Below is a small trained network, with its code and all its weights. Each question gives an input and a class and asks what happens when units are switched off, that is, made to give their printed mean instead of their output.

import numpy as np


def w(rows, s, z=0):
    codes = np.array(rows[::2]) - 128.0
    scale = np.full(codes.shape[1], s)
    scale[-1] = z or s
    return codes * scale


def f(y):
    return y / 2 * (1 + np.tanh(0.7978845608 * (y + 0.044715 * y**3)))


def log_softmax(a):
    a = a - a.max(-1, keepdims=True)
    return a - np.log(np.exp(a).sum(-1, keepdims=True))


def net(x, mask):
    res = np.array(x, float).reshape(1, 5) / 4 @ E
    y = f(res @ A[0][:, :-1].T + A[0][:, -1])
    res = res + np.where(mask, y, B[0][:, -1]) @ B[0][:, :-1]
    return log_softmax(res[-1] @ U[:, :-1].T + U[:, -1])


A, B = {}, {}
E = w([
[130,127,130,123],'x0',
[36,105,179,229],'x1',
[243,32,77,224],'x2',
[46,31,98,59],'x3',
[134,79,255,104],'x4',
],0.0075)
A[0] = w([
[111,167,147,101,85],'N0',
[194,108,119,179,152],'N1',
[103,179,154,126,62],'N2',
[152,78,121,156,80],'N3',
[85,183,132,107,71],'N4',
[182,30,171,136,126],'N5',
[90,70,89,77,99],'N6',
[99,149,167,90,89],'N7',
[48,91,132,190,113],'N8',
[96,42,136,5,147],'N9',
[103,169,20,157,236],'N10',
[162,82,111,169,103],'N11',
[157,217,117,147,120],'N12',
[165,117,70,46,145],'N13',
[87,71,114,92,44],'N14',
[84,174,132,111,56],'N15',
[188,171,161,179,4],'N16',
[165,136,115,74,66],'N17',
[153,95,110,162,56],'N18',
[205,132,241,98,151],'N19',
[69,112,131,186,145],'N20',
[92,83,101,110,68],'N21',
[102,151,210,85,88],'N22',
[162,205,203,153,174],'N23',
[170,204,118,149,162],'N24',
[149,158,93,84,58],'N25',
[148,205,172,163,52],'N26',
[188,96,130,49,119],'N27',
],0.013,0.0043)
B[0] = w([
[161,123,94,73,156],'N0',
[127,124,143,42,215],'N1',
[165,124,94,96,154],'N2',
[178,190,100,51,165],'N3',
[180,173,103,85,173],'N4',
[87,172,129,45,221],'N5',
[161,41,75,143,189],'N6',
[157,167,131,76,170],'N7',
[231,139,172,144,200],'N8',
[153,83,143,129,254],'N9',
[71,96,254,31,234],'N10',
[120,161,100,77,184],'N11',
[131,64,127,138,190],'N12',
[165,132,160,189,220],'N13',
[160,81,88,134,164],'N14',
[183,160,99,92,163],'N15',
[160,109,66,152,174],'N16',
[203,188,138,198,164],'N17',
[140,200,81,97,156],'N18',
[99,82,167,130,225],'N19',
[229,154,190,174,186],'N20',
[157,70,68,99,154],'N21',
[117,163,116,67,192],'N22',
[138,42,118,115,213],'N23',
[134,64,123,122,198],'N24',
[147,145,154,160,162],'N25',
[179,90,73,138,172],'N26',
[184,175,195,157,204],'N27',
],0.0087,0.0092)
U = w([
[136,222,66,42,81],'0',
[110,128,159,117,251],'1',
[135,55,89,137,74],'2',
[187,196,195,189,87],'3',
[64,120,202,85,148],'4',
[33,148,139,153,163],'5',
[22,204,26,194,69],'6',
[72,245,29,217,76],'7',
],0.012)

Each question gives the input, the list of numbers given to net, and the class t.
The units are the neurons (one row each of A and B). Each row of codes is followed by its name. A weight is (code - 128) times the scale printed after its matrix; where a second scale follows, it is the last column's (A, B and U).
mask holds one flag per neuron, in row order. A switched-off neuron (its flag False) gives its mean, the last column of its row in B, instead of its output. The means were averaged over made-up inputs and are rounded, as every weight is.
A unit's drop is (log p(t) with every unit on - log p(t) with that unit switched off) / (log p(t) with every unit on - log p(t) with every unit switched off).
The circuit of an input: a set's keep is (log p(t) with only the set's units on - log p(t) with every unit switched off) / (log p(t) with every unit on - log p(t) with every unit switched off). Starting from the 12 units with the biggest drops (on a tie, the unit counted first), units are removed one at a time, each time the one whose removal leaves the highest keep (on an exact tie, the one counted first), for as long as the keep stays at least 0.8.
circuit, biggest first: the units of the circuit, biggest drop first
top k neurons: the k neurons with the biggest drops, biggest first
drop of u: that unit's drop, to one decimal
input [5,-3,2,0,-7], class 4: circuit, biggest first => (N10)
input [5,-3,4,-8,8], class 2: circuit, biggest first => (N16 N23)
input [-1,0,0,6,4], class 2: circuit, biggest first => (N10 N6)
input [2,-6,0,-3,-5], class 3: top 2 neurons => (N13 N17)
input [0,-4,-2,5,-1], class 2: circuit, biggest first => (N6 N5)
input [-4,-8,6,4,-1], class 3: top 3 neurons => (N13 N27 N17)
input [0,0,4,-6,7], class 4: circuit, biggest first => (N5 N19)
input [4,5,-6,7,2], class 2: circuit, biggest first => (N6 N10)
input [6,-2,6,-7,-8], class 4: top 2 neurons => (N10 N1)
input [-1,8,0,-8,6], class 2: circuit, biggest first => (N23 N26)
input [1,7,-6,2,-4], class 3: circuit, biggest first => (N20 N8)
input [4,6,7,5,7], class 0: top 2 neurons => (N5 N3)
input [6,4,-6,-2,-5], class 0: top 2 neurons => (N4 N15)
input [3,-5,4,3,-5], class 3: circuit, biggest first => (N13)
input [0,2,-5,-6,-7], class 4: top 2 neurons => (N10 N6)
input [-1,0,-4,-5,2], class 2: top 2 neurons => (N23 N10)
input [1,-8,6,-6,-8], class 3: top 3 neurons => (N13 N17 N25)
input [-1,8,5,1,-5], class 3: top 2 neurons => (N20 N8)
input [-4,-1,6,1,-7], class 4: drop of N10 => 1.1
input [-4,-6,-5,1,-8], class 4: drop of N17 => -0.1
input [-1,5,3,-3,-8], class 4: drop of N10 => 0.8
input [-3,5,-8,8,1], class 0: top neuron => (N22)
